Below is a small trained network, with its code and all its weights. Each question gives an input and a class and asks what happens when units are switched off, that is, made to give their printed mean instead of their output.

import numpy as np


def w(rows, s, z=0):
    codes = np.array(rows[::2]) - 128.0
    scale = np.full(codes.shape[1], s)
    scale[-1] = z or s
    return codes * scale


def norm(h):
    return h / np.sqrt((h * h).mean(-1, keepdims=True) + 1e-5)


def f(y):
    return y / 2 * (1 + np.tanh(0.7978845608 * (y + 0.044715 * y**3)))


def log_softmax(a):
    a = a - a.max(-1, keepdims=True)
    return a - np.log(np.exp(a).sum(-1, keepdims=True))


def net(x, mask):
    res = np.array(x, float).reshape(1, 2) / 4 @ E
    u = 0
    for l in range(2):
        y = f(norm(res) @ A[l][:, :-1].T + A[l][:, -1])
        res = res + np.where(mask[u : u + 14], y, B[l][:, -1]) @ B[l][:, :-1]
        u += 14
    return log_softmax(norm(res)[-1] @ U[:, :-1].T + U[:, -1])


A, B = {}, {}
E = w([
[153,174,68,148,72],'x0',
[2,36,107,171,122],'x1',
],0.0062)
A[0] = w([
[54,96,139,167,133,103],'L0N1',
[156,35,6,212,136,87],'L0N2',
[181,116,39,180,192,112],'L0N3',
[148,166,104,132,157,3],'L0N4',
[192,84,108,169,98,101],'L0N5',
[152,241,211,91,148,110],'L0N6',
[66,148,189,78,182,178],'L0N7',
[125,40,145,95,201,25],'L0N8',
[78,19,198,164,237,73],'L0N9',
[55,215,212,117,102,97],'L0N10',
[156,214,134,105,135,129],'L0N11',
[166,188,37,238,95,158],'L0N12',
[94,85,255,11,188,66],'L0N13',
[156,190,33,48,33,60],'L0N14',
],0.0057,0.0053)
B[0] = w([
[157,180,88,180,110,186],'L0N1',
[184,162,125,152,157,175],'L0N2',
[136,91,92,77,129,128],'L0N3',
[105,164,110,80,100,90],'L0N4',
[117,101,124,92,111,119],'L0N5',
[97,117,163,166,158,213],'L0N6',
[107,61,120,68,177,205],'L0N7',
[173,197,57,192,69,131],'L0N8',
[125,165,39,196,61,244],'L0N9',
[191,109,99,46,184,109],'L0N10',
[108,127,142,227,140,190],'L0N11',
[102,80,138,63,143,252],'L0N12',
[167,103,110,3,134,200],'L0N13',
[89,90,147,114,95,195],'L0N14',
],0.0069,0.0036)
A[1] = w([
[153,148,64,98,51,118],'L1N1',
[151,234,190,163,175,21],'L1N2',
[134,192,175,138,136,2],'L1N3',
[108,176,117,82,49,134],'L1N4',
[193,172,182,98,147,83],'L1N5',
[95,205,91,205,118,99],'L1N6',
[255,211,235,71,100,134],'L1N7',
[169,188,207,159,152,43],'L1N8',
[166,85,147,74,143,172],'L1N9',
[14,166,143,142,107,116],'L1N10',
[161,106,65,131,170,195],'L1N11',
[191,160,185,83,183,75],'L1N12',
[63,40,202,130,247,143],'L1N13',
[236,237,84,133,143,158],'L1N14',
],0.0091,0.0074)
B[1] = w([
[116,107,156,45,188,188],'L1N1',
[127,183,62,220,18,153],'L1N2',
[144,132,51,185,60,120],'L1N3',
[147,65,93,55,190,165],'L1N4',
[59,91,86,129,76,168],'L1N5',
[200,217,178,189,116,176],'L1N6',
[39,44,86,135,48,255],'L1N7',
[199,254,118,206,151,158],'L1N8',
[89,149,93,179,94,186],'L1N9',
[128,117,56,93,64,173],'L1N10',
[133,143,175,89,144,212],'L1N11',
[71,90,36,108,80,179],'L1N12',
[242,199,181,123,194,216],'L1N13',
[208,208,180,147,216,199],'L1N14',
],0.0098,0.0061)
U = w([
[107,196,9,217,46,222],'0',
[95,76,22,12,162,217],'1',
[219,216,145,103,215,229],'2',
[57,104,175,180,175,1],'3',
[43,96,214,185,164,1],'4',
[49,70,244,195,144,1],'5',
[70,52,227,203,154,1],'6',
],0.014,0.0092)

Each question gives the input, the list of numbers given to net, and the class t.
The units are the neurons (one row each of A and B). Each row of codes is followed by its name. A weight is (code - 128) times the scale printed after its matrix; where a second scale follows, it is the last column's (A, B and U).
mask holds one flag per neuron, layer by layer. A switched-off neuron (its flag False) gives its mean, the last column of its row in B, instead of its output. The means were averaged over made-up inputs and are rounded, as every weight is.
A unit's drop is (log p(t) with every unit on - log p(t) with that unit switched off) / (log p(t) with every unit on - log p(t) with every unit switched off).
most important unit: the unit with the biggest drop
top k neurons: the k neurons with the biggest drops, biggest first
k most important neurons of layer l: the k neurons of layer l with the biggest drops, biggest first
drop when u is switched off: that unit's drop, to one decimal
input [5,-7], class 0: 2 most important neurons of layer 0 -> [L0N9 L0N11]
input [-6,-2], class 1: top 3 neurons -> [L0N13 L1N14 L0N8]
input [7,-4], class 1: top neuron -> [L0N12]
input [7,-6], class 1: top 2 neurons -> [L0N12 L0N14]
input [-7,-7], class 0: 3 most important neurons of layer 1 -> [L1N7 L1N9 L1N12]
input [7,-3], class 1: top 3 neurons -> [L0N12 L0N14 L0N9]
input [5,4], class 1: top 2 neurons -> [L0N11 L0N12]
input [4,0], class 1: top 3 neurons -> [L0N7 L0N6 L1N14]
input [4,1], class 1: top 3 neurons -> [L0N6 L0N7 L1N14]
input [6,-4], class 1: 2 most important neurons of layer 0 -> [L0N12 L0N9]
input [6,-8], class 0: top 3 neurons -> [L1N7 L0N9 L0N11]
input [2,0], class 2: top 4 neurons -> [L0N12 L0N9 L1N13 L1N7]
input [2,2], class 2: top 2 neurons -> [L0N2 L1N7]
input [4,-2], class 1: most important unit -> L0N7
input [6,4], class 1: top 2 neurons -> [L0N12 L0N11]
input [-1,3], class 2: top 2 neurons -> [L1N7 L0N1]
input [-6,-6], class 0: drop when L1N7 is switched off -> 0.5
input [0,2], class 2: drop when L1N7 is switched off -> 0.0
input [7,-1], class 1: drop when L0N12 is switched off -> 0.1
input [-4,7], class 0: top neuron -> [L0N9]
